[-21 34]
[-4 8]
[15 -23]
[1 0]
[13 -21]
[1 -1]
[-4 8]
[4 -7]
[-1 3]
->
[-21 -4 15 1 13 1 -4 4 -1]
[34 8 -23 0 -21 -1 8 -7 3]

[-12 -1 2 -8 3 9 10 -19 13 0 -16 7]
[0 1 15 9 -4 -1 14 -9 2 9 -16 11]
[-12 -2 16 16 -20 -22 13 -6 -15 -2 15 14]
[0 -1 -18 -5 -4 -1 -6 16 -10 1 9 -9]
[-2 1 19 10 -4 -10 2 -11 0 -1 9 9]
[5 -3 12 7 0 7 15 -7 5 -8 -28 10]
[2 -2 -7 -8 9 1 -17 2 4 -3 17 -11]
[-4 -1 -13 -7 -1 10 10 3 0 8 -20 0]
->
[-12 0 -12 0 -2 5 2 -4]
[-1 1 -2 -1 1 -3 -2 -1]
[2 15 16 -18 19 12 -7 -13]
[-8 9 16 -5 10 7 -8 -7]
[3 -4 -20 -4 -4 0 9 -1]
[9 -1 -22 -1 -10 7 1 10]
[10 14 13 -6 2 15 -17 10]
[-19 -9 -6 16 -11 -7 2 3]
[13 2 -15 -10 0 5 4 0]
[0 9 -2 1 -1 -8 -3 8]
[-16 -16 15 9 9 -28 17 -20]
[7 11 14 -9 9 10 -11 0]

[4 4 4 -3 4 2 4 -3 4 -2]
[-28 -28 -28 22 -28 -28 -28 22 -28 22]
[-5 -5 -5 -3 -5 -6 -5 -2 -5 -2]
[-15 -15 -15 13 -15 -13 -15 13 -15 12]
[-6 -6 -7 15 -7 -13 -8 15 -7 16]
[-1 -1 -1 1 -1 1 0 1 -1 1]
[1 1 0 7 0 -4 -1 7 0 7]
->
[4 -28 -5 -15 -6 -1 1]
[4 -28 -5 -15 -6 -1 1]
[4 -28 -5 -15 -7 -1 0]
[-3 22 -3 13 15 1 7]
[4 -28 -5 -15 -7 -1 0]
[2 -28 -6 -13 -13 1 -4]
[4 -28 -5 -15 -8 0 -1]
[-3 22 -2 13 15 1 7]
[4 -28 -5 -15 -7 -1 0]
[-2 22 -2 12 16 1 7]

[-2 -13 21 -12]
[-17 25 -12 3]
[-6 23 -9 18]
[-5 15 20 -15]
[-8 14 23 -18]
[-8 5 29 -15]
[-8 16 22 -18]
[2 -7 14 -15]
[11 -12 -23 13]
->
[-2 -17 -6 -5 -8 -8 -8 2 11]
[-13 25 23 15 14 5 16 -7 -12]
[21 -12 -9 20 23 29 22 14 -23]
[-12 3 18 -15 -18 -15 -18 -15 13]

[4 -13 8 6 29 -3 25 -1 0 -10 -22 22]
[-9 11 12 2 4 -9 -13 8 3 -6 -8 -5]
[0 3 -4 -2 -9 2 -6 -1 -1 3 8 -6]
->
[4 -9 0]
[-13 11 3]
[8 12 -4]
[6 2 -2]
[29 4 -9]
[-3 -9 2]
[25 -13 -6]
[-1 8 -1]
[0 3 -1]
[-10 -6 3]
[-22 -8 8]
[22 -5 -6]

[-1 -19 -27 -10]
[10 20 -11 6]
->
[-1 10]
[-19 20]
[-27 -11]
[-10 6]

[-14 -15 -4 8 26 21 -2]
[-19 33 -14 -2 34 -10 5]
[6 -2 -8 9 14 -15 4]
[-1 -7 -8 -22 -9 10 32]
[6 19 6 -13 -14 8 -10]
[-10 5 -4 -2 2 12 8]
[3 1 5 20 -11 0 6]
[-26 -23 22 -12 -14 -2 -10]
->
[-14 -19 6 -1 6 -10 3 -26]
[-15 33 -2 -7 19 5 1 -23]
[-4 -14 -8 -8 6 -4 5 22]
[8 -2 9 -22 -13 -2 20 -12]
[26 34 14 -9 -14 2 -11 -14]
[21 -10 -15 10 8 12 0 -2]
[-2 5 4 32 -10 8 6 -10]
---
[-12 -8 1 -32 -26 11 -13 5 8]
[-7 -9 16 -25 13 30 -1 -3 9]
[19 0 -23 1 -35 0 13 7 -3]
[-8 -15 0 -3 -15 9 -11 -11 30]
[14 -4 12 4 11 3 -15 2 -4]
->
[19 0 -23 1 -35 0 13 7 -3]
[14 -4 12 4 11 3 -15 2 -4]
[-12 -8 1 -32 -26 11 -13 5 8]
[-7 -9 16 -25 13 30 -1 -3 9]
[-8 -15 0 -3 -15 9 -11 -11 30]

[-11 0 -5 0 -15 5]
[3 -2 -8 1 25 17]
[-6 1 4 -1 12 -4]
[-8 7 -5 0 6 -16]
[-14 -8 -9 -6 -3 -15]
[5 6 1 -13 -4 5]
[7 32 5 2 -1 9]
[-12 -13 4 1 -14 -11]
[-5 -3 -2 -1 -6 -4]
[-8 -18 -5 6 -7 14]
[7 -5 2 6 -5 8]
->
[7 32 5 2 -1 9]
[-8 7 -5 0 6 -16]
[5 6 1 -13 -4 5]
[-6 1 4 -1 12 -4]
[-11 0 -5 0 -15 5]
[3 -2 -8 1 25 17]
[-5 -3 -2 -1 -6 -4]
[7 -5 2 6 -5 8]
[-14 -8 -9 -6 -3 -15]
[-12 -13 4 1 -14 -11]
[-8 -18 -5 6 -7 14]

[-13 5 -25 -6 -4 -19 -1 1 -26 8 13 8 14 -6]
[5 3 26 25 28 16 -7 -30 20 -12 4 -19 -10 13]
[-1 -20 26 19 -14 21 -21 -2 23 -25 -9 -33 -5 -16]
[0 9 -11 -13 17 5 15 -9 -16 5 3 11 8 7]
[-20 4 -28 12 -4 -27 -3 -3 -21 5 13 9 3 -1]
->
[0 9 -11 -13 17 5 15 -9 -16 5 3 11 8 7]
[-13 5 -25 -6 -4 -19 -1 1 -26 8 13 8 14 -6]
[-20 4 -28 12 -4 -27 -3 -3 -21 5 13 9 3 -1]
[5 3 26 25 28 16 -7 -30 20 -12 4 -19 -10 13]
[-1 -20 26 19 -14 21 -21 -2 23 -25 -9 -33 -5 -16]

[-2 -25 -8 -2 -5 20 -33 13 -23 0 -5 6 12 -16 -7 -16]
[-8 -5 -2 11 7 -6 14 -6 15 -5 4 -4 -6 7 -1 18]
->
[-8 -5 -2 11 7 -6 14 -6 15 -5 4 -4 -6 7 -1 18]
[-2 -25 -8 -2 -5 20 -33 13 -23 0 -5 6 12 -16 -7 -16]

[4 -6 15 -1 7 11 -14]
[-3 7 -7 2 -5 -6 3]
[3 6 13 0 -3 -6 1]
[-5 18 -12 5 -29 10 -17]
->
[-5 18 -12 5 -29 10 -17]
[-3 7 -7 2 -5 -6 3]
[3 6 13 0 -3 -6 1]
[4 -6 15 -1 7 11 -14]

[-3 -3 4 -12 4 6 -9 1 -6 -10 -9 5]
[-1 2 9 1 15 2 -1 8 -1 0 -10 7]
[28 -1 -13 18 18 -10 12 -2 0 14 14 -16]
[-2 -2 8 -11 6 12 -11 7 -8 -8 -8 7]
[-6 -4 4 -8 3 4 -7 0 -1 -7 -9 6]
[-17 10 13 -13 4 -7 -2 9 -8 -12 -16 14]
->
[-17 10 13 -13 4 -7 -2 9 -8 -12 -16 14]
[-1 2 9 1 15 2 -1 8 -1 0 -10 7]
[28 -1 -13 18 18 -10 12 -2 0 14 14 -16]
[-2 -2 8 -11 6 12 -11 7 -8 -8 -8 7]
[-3 -3 4 -12 4 6 -9 1 -6 -10 -9 5]
[-6 -4 4 -8 3 4 -7 0 -1 -7 -9 6]
